Here is a tiny trained network, its code and every weight. The questions are about switching its units off for an input and a target symbol, where a switched-off unit gives its printed mean instead of its output.

import numpy as np


def w(rows, s, z=0):
    codes = np.array(rows[::2]) - 128.0
    scale = np.full(codes.shape[1], s)
    scale[-1] = z or s
    return codes * scale


def norm(h):
    return h / np.sqrt((h * h).mean(-1, keepdims=True) + 1e-5)


def f(y):
    return y / 2 * (1 + np.tanh(0.7978845608 * (y + 0.044715 * y**3)))


def softmax(a):
    e = np.exp(a - a.max(-1, keepdims=True))
    return e / e.sum(-1, keepdims=True)


def log_softmax(a):
    a = a - a.max(-1, keepdims=True)
    return a - np.log(np.exp(a).sum(-1, keepdims=True))


def net(x, mask):
    ids = ['βγδεζηθλμω'.index(c) for c in x.split()]
    T = len(ids)
    res = E[ids] + P[:T]
    u = 0
    for l in range(2):
        r = norm(res)
        for j in range(2):
            rows = slice(4 * j, 4 * j + 4)
            q, k, v = (r @ M[l][rows].T for M in (Q, K, V))
            z = softmax(np.where(np.tri(T) > 0, q @ k.T / 4**0.5, -1e9)) @ v
            o = O[l][rows]
            res = res + np.where(mask[u + j], z, o[:, -1]) @ o[:, :-1]
        u += 2
        y = f(norm(res) @ A[l][:, :-1].T + A[l][:, -1])
        res = res + np.where(mask[u : u + 8], y, B[l][:, -1]) @ B[l][:, :-1]
        u += 8
    return log_softmax(norm(res)[-1] @ U[:, :-1].T + U[:, -1])


Q, K, V, O, A, B = {}, {}, {}, {}, {}, {}
E = w([
[59,149,138,169,147],'β',
[80,88,144,56,86],'γ',
[133,170,59,92,89],'δ',
[132,148,134,68,203],'ε',
[92,81,18,96,135],'ζ',
[80,201,56,180,157],'η',
[167,194,77,154,109],'θ',
[187,109,115,80,217],'λ',
[3,164,150,73,128],'μ',
[103,184,145,85,134],'ω',
],0.023)
P = w([
[81,19,210,121,41],'0',
[102,254,128,4,20],'1',
[45,182,16,90,129],'2',
[87,195,48,75,95],'3',
[56,163,41,81,127],'4',
[78,177,54,60,94],'5',
[67,168,62,59,96],'6',
[81,172,52,56,51],'7',
[31,108,33,68,136],'8',
[105,185,50,63,69],'9',
],0.0052)
Q[0] = w([
[137,98,157,178,108],'0.h1',
[162,82,214,72,234],'0.h1',
[176,68,142,118,210],'0.h1',
[255,177,106,81,219],'0.h1',
[183,227,29,77,113],'0.h2',
[130,112,196,208,109],'0.h2',
[150,226,54,121,119],'0.h2',
[128,131,103,113,155],'0.h2',
],0.0081)
K[0] = w([
[149,79,217,183,131],'0.h1',
[51,254,112,171,101],'0.h1',
[110,185,119,182,132],'0.h1',
[102,107,34,208,68],'0.h1',
[137,128,207,61,212],'0.h2',
[159,170,64,137,97],'0.h2',
[31,13,147,91,110],'0.h2',
[164,126,165,43,234],'0.h2',
],0.0079)
V[0] = w([
[52,131,62,48,170],'0.h1',
[130,182,162,162,176],'0.h1',
[64,136,132,212,146],'0.h1',
[167,95,202,123,188],'0.h1',
[1,141,168,120,157],'0.h2',
[127,209,175,83,125],'0.h2',
[126,107,92,71,220],'0.h2',
[180,63,131,212,128],'0.h2',
],0.0092)
O[0] = w([
[52,48,86,139,150,235],'0.h1',
[190,222,197,162,106,116],'0.h1',
[153,196,115,159,117,115],'0.h1',
[254,154,130,205,214,21],'0.h1',
[37,181,128,103,207,209],'0.h2',
[118,147,243,88,114,184],'0.h2',
[138,160,120,41,200,187],'0.h2',
[186,135,70,215,106,1],'0.h2',
],0.0071,0.0093)
A[0] = w([
[97,50,76,91,111,194],'0.n1',
[134,170,49,194,141,156],'0.n2',
[118,143,175,216,120,168],'0.n3',
[224,133,182,153,106,1],'0.n4',
[127,178,112,111,122,75],'0.n5',
[211,129,120,183,39,107],'0.n6',
[59,143,248,137,106,143],'0.n7',
[163,82,124,103,190,73],'0.n8',
],0.011,0.0077)
B[0] = w([
[191,81,121,82,177,255],'0.n1',
[95,135,31,35,120,150],'0.n2',
[244,126,42,182,130,123],'0.n3',
[56,167,171,139,140,127],'0.n4',
[1,130,78,47,125,136],'0.n5',
[148,112,110,254,28,139],'0.n6',
[128,33,140,201,131,190],'0.n7',
[190,145,25,123,160,117],'0.n8',
],0.0084,0.0088)
Q[1] = w([
[176,171,164,172,105],'1.h1',
[6,132,68,56,113],'1.h1',
[160,131,142,187,106],'1.h1',
[145,117,165,164,159],'1.h1',
[74,115,97,70,133],'1.h2',
[167,165,197,172,143],'1.h2',
[213,150,143,131,152],'1.h2',
[81,70,114,65,146],'1.h2',
],0.015)
K[1] = w([
[86,86,164,66,202],'1.h1',
[156,106,101,151,11],'1.h1',
[188,156,108,81,223],'1.h1',
[159,90,101,56,154],'1.h1',
[190,151,66,148,20],'1.h2',
[94,171,121,55,169],'1.h2',
[62,161,162,54,165],'1.h2',
[119,133,77,207,30],'1.h2',
],0.011)
V[1] = w([
[108,38,37,68,130],'1.h1',
[143,202,110,102,229],'1.h1',
[203,116,141,95,174],'1.h1',
[121,181,59,133,80],'1.h1',
[92,119,133,63,2],'1.h2',
[72,207,175,44,186],'1.h2',
[163,121,52,84,173],'1.h2',
[59,160,31,216,130],'1.h2',
],0.0093)
O[1] = w([
[145,74,87,105,110,194],'1.h1',
[140,252,161,56,194,51],'1.h1',
[115,98,138,88,197,30],'1.h1',
[206,177,107,184,122,220],'1.h1',
[180,89,158,176,46,233],'1.h2',
[107,142,158,24,1,76],'1.h2',
[184,114,73,56,136,122],'1.h2',
[167,186,40,173,103,254],'1.h2',
],0.0091,0.0076)
A[1] = w([
[228,128,144,223,136,1],'1.n1',
[173,133,116,244,187,150],'1.n2',
[9,76,119,166,17,91],'1.n3',
[198,144,209,177,17,76],'1.n4',
[149,112,173,105,113,4],'1.n5',
[38,88,156,51,223,169],'1.n6',
[143,147,95,19,25,160],'1.n7',
[182,141,118,58,255,172],'1.n8',
],0.0078,0.0057)
B[1] = w([
[164,178,114,45,55,128],'1.n1',
[133,221,155,144,206,196],'1.n2',
[187,112,108,202,61,203],'1.n3',
[223,188,46,114,112,124],'1.n4',
[87,75,16,26,144,108],'1.n5',
[112,147,127,254,185,216],'1.n6',
[140,132,222,103,39,254],'1.n7',
[229,202,99,170,146,159],'1.n8',
],0.0077,0.0067)
U = w([
[67,160,80,129,124,99],'β',
[134,87,110,89,118,159],'γ',
[146,13,154,109,99,96],'δ',
[127,145,222,71,208,199],'ε',
[152,48,44,61,171,2],'ζ',
[166,153,107,121,49,213],'η',
[174,91,134,206,145,202],'θ',
[250,118,145,77,196,86],'λ',
[75,126,209,121,120,100],'μ',
[44,110,210,137,116,68],'ω',
],0.011,0.0061)

Each question gives the input, a string of symbols that net reads in full, and the target symbol t.
The units are the heads (4 rows each of Q, K, V and O) and the neurons (one row each of A and B). Each row of codes is followed by its name. A weight is (code - 128) times the scale printed after its matrix; where a second scale follows, it is the last column's (O, A, B and U).
mask holds one flag per unit, layer by layer, with each layer's heads first. A switched-off unit (its flag False) gives its mean, the last column of its rows in O or B, instead of its output. The means were averaged over made-up inputs and are rounded, as every weight is.
A unit's drop is (log p(t) with every unit on - log p(t) with that unit switched off) / (log p(t) with every unit on - log p(t) with every unit switched off).
The circuit of an input: a set's keep is (log p(t) with only the set's units on - log p(t) with every unit switched off) / (log p(t) with every unit on - log p(t) with every unit switched off). Starting from the 12 units with the biggest drops (on a tie, the unit counted first), units are removed one at a time, each time the one whose removal leaves the highest keep (on an exact tie, the one counted first), for as long as the keep stays at least 0.8.
circuit, biggest first: the units of the circuit, biggest drop first
unit that matters most: the unit with the biggest drop
k most important neurons: the k neurons with the biggest drops, biggest first
heads that matter: for each layer, one digit per head in row order, 1 if its drop is at least 0.15 and else 0, layers parted by /
input θ γ ε γ ω, target θ: heads that matter	01 / 00
input ζ η θ θ μ β η ζ γ η, target ζ: unit that matters most	0.h1
input δ θ δ θ δ θ, target δ: circuit, biggest first	(0.h1 0.h2 0.n1 1.h2)
input β δ θ θ θ δ, target β: circuit, biggest first	(0.h1 0.n3 1.h2 0.n7)
input ζ θ ε ω, target ε: circuit, biggest first	(0.h2 1.h1)
input δ θ λ θ θ θ η λ ε, target δ: circuit, biggest first	(1.h2 0.h2)
input θ θ η μ η θ ω, target θ: circuit, biggest first	(0.h2 1.h2 1.h1)
input λ δ θ, target λ: heads that matter	11 / 10
input β θ δ θ θ, target β: circuit, biggest first	(0.n3 0.h1 0.n7 1.h2)
input β γ μ θ β γ, target β: 2 most important neurons	(0.n3 0.n7)
input λ δ γ, target λ: circuit, biggest first	(0.h1 0.h2 1.h1 1.n8)
input β γ δ δ, target β: circuit, biggest first	(1.h2 0.h1 0.n3 0.n7)
input ε δ θ η η θ θ, target ε: circuit, biggest first	(1.h1 0.h2)
input ζ θ λ ε, target λ: circuit, biggest first	(1.n8)
input θ η θ ω θ λ θ λ, target θ: circuit, biggest first	(0.h2 1.h2)
input δ δ η, target δ: heads that matter	01 / 01
input η η θ δ λ θ η, target η: heads that matter	00 / 01
input ε η μ η θ ω, target ε: heads that matter	11 / 10
input θ θ θ μ, target θ: heads that matter	01 / 01
input δ θ ω η ε ε θ, target δ: unit that matters most	0.h1
input ζ η θ, target ζ: heads that matter	11 / 00
input θ η θ δ ζ δ γ θ, target θ: heads that matter	01 / 11
